Here is a tiny trained network, its code and every weight. The questions are about switching its units off for an input and a class, where a switched-off unit gives its printed mean instead of its output.

import numpy as np


def w(rows, s, z=0):
    codes = np.array(rows[::2]) - 128.0
    scale = np.full(codes.shape[1], s)
    scale[-1] = z or s
    return codes * scale


def norm(h):
    return h / np.sqrt((h * h).mean(-1, keepdims=True) + 1e-5)


def f(y):
    return np.maximum(y, 0)


def log_softmax(a):
    a = a - a.max(-1, keepdims=True)
    return a - np.log(np.exp(a).sum(-1, keepdims=True))


def net(x, mask):
    res = np.array(x, float).reshape(1, 7) / 4 @ E
    u = 0
    for l in range(2):
        y = f(norm(res) @ A[l][:, :-1].T + A[l][:, -1])
        res = res + np.where(mask[u : u + 4], y, B[l][:, -1]) @ B[l][:, :-1]
        u += 4
    return log_softmax(norm(res)[-1] @ U[:, :-1].T + U[:, -1])


A, B = {}, {}
E = w([
[131,51,126,172],'x0',
[99,68,156,86],'x1',
[147,125,68,93],'x2',
[253,141,145,124],'x3',
[152,90,195,119],'x4',
[173,208,156,163],'x5',
[92,72,136,99],'x6',
],0.0047)
A[0] = w([
[65,81,68,95,163],'0.n0',
[206,255,148,221,252],'0.n1',
[223,134,195,105,63],'0.n2',
[118,126,138,128,66],'0.n3',
],0.0083,0.0037)
B[0] = w([
[107,137,193,184,202],'0.n0',
[56,118,141,95,254],'0.n1',
[254,113,143,27,176],'0.n2',
[130,159,158,82,128],'0.n3',
],0.0068,0.0072)
A[1] = w([
[209,99,180,170,113],'1.n0',
[193,254,159,75,149],'1.n1',
[110,45,98,109,254],'1.n2',
[87,57,93,85,194],'1.n3',
],0.0085,0.0026)
B[1] = w([
[111,254,100,43,192],'1.n0',
[109,72,192,122,254],'1.n1',
[158,170,125,251,235],'1.n2',
[219,169,206,172,220],'1.n3',
],0.0064,0.0045)
U = w([
[71,153,94,73,163],'0',
[110,76,218,188,176],'1',
[215,152,108,162,139],'2',
[199,108,202,9,172],'3',
[113,93,122,118,37],'4',
[150,102,89,85,2],'5',
],0.015,0.0077)

Each question gives the input, the list of numbers given to net, and the class t.
The units are the neurons (one row each of A and B). Each row of codes is followed by its name. A weight is (code - 128) times the scale printed after its matrix; where a second scale follows, it is the last column's (A, B and U).
mask holds one flag per neuron, layer by layer. A switched-off neuron (its flag False) gives its mean, the last column of its row in B, instead of its output. The means were averaged over made-up inputs and are rounded, as every weight is.
A unit's drop is (log p(t) with every unit on - log p(t) with that unit switched off) / (log p(t) with every unit on - log p(t) with every unit switched off).
The circuit of an input: a set's keep is (log p(t) with only the set's units on - log p(t) with every unit switched off) / (log p(t) with every unit on - log p(t) with every unit switched off). Starting from all 8 units, units are removed one at a time, each time the one whose removal leaves the highest keep (on an exact tie, the one counted first), for as long as the keep stays at least 0.8.
units of the circuit, in order: the units of the circuit, biggest drop first
unit that matters most: the unit with the biggest drop
k most important neurons: the k neurons with the biggest drops, biggest first
top k neurons in layer l: the k neurons of layer l with the biggest drops, biggest first
drop when u is switched off: that unit's drop, to one decimal
input [6,-6,8,1,6,5,-4], class 3: unit that matters most => 0.n2
input [-7,-7,1,2,-3,3,-8], class 0: 4 most important neurons => 0.n1; 1.n3; 0.n2; 0.n0
input [-1,-4,4,2,-5,6,1], class 0: 2 most important neurons => 0.n1; 0.n2
input [5,1,-2,2,-6,-6,-6], class 2: 3 most important neurons => 0.n1; 1.n1; 1.n0
input [-4,-2,7,-8,-7,-8,5], class 1: top 2 neurons in layer 0 => 0.n0; 0.n1
input [-5,-4,0,3,-5,7,3], class 0: 4 most important neurons => 0.n1; 1.n3; 0.n0; 0.n2
input [8,-6,2,2,-1,4,-6], class 1: 2 most important neurons => 0.n1; 1.n0
input [3,-2,7,2,6,-5,0], class 2: 2 most important neurons => 1.n2; 0.n1
input [-6,2,1,0,-7,6,-8], class 0: top 2 neurons in layer 0 => 0.n1; 0.n2
input [-2,0,3,-2,-4,-1,4], class 1: 2 most important neurons => 0.n0; 1.n0
input [2,8,5,5,-2,-8,-2], class 1: top 2 neurons in layer 0 => 0.n2; 0.n0
input [8,-1,1,7,1,-2,-8], class 3: top 2 neurons in layer 0 => 0.n2; 0.n1
input [4,-6,-6,6,1,-4,1], class 3: 2 most important neurons => 0.n2; 1.n0
input [6,2,2,1,-4,-2,-6], class 2: units of the circuit, in order => 1.n1
input [-4,-5,-7,-6,6,4,6], class 0: top 2 neurons in layer 0 => 0.n0; 0.n2
input [2,-8,7,-5,-5,-7,-4], class 1: top 2 neurons in layer 0 => 0.n0; 0.n2
input [8,-1,-5,4,7,-2,2], class 3: drop when 1.n0 is switched off => 0.5
input [-2,5,6,-3,-8,-2,4], class 1: drop when 0.n3 is switched off => 0.0
input [-1,-5,3,6,-2,4,-8], class 3: drop when 0.n1 is switched off => 0.1
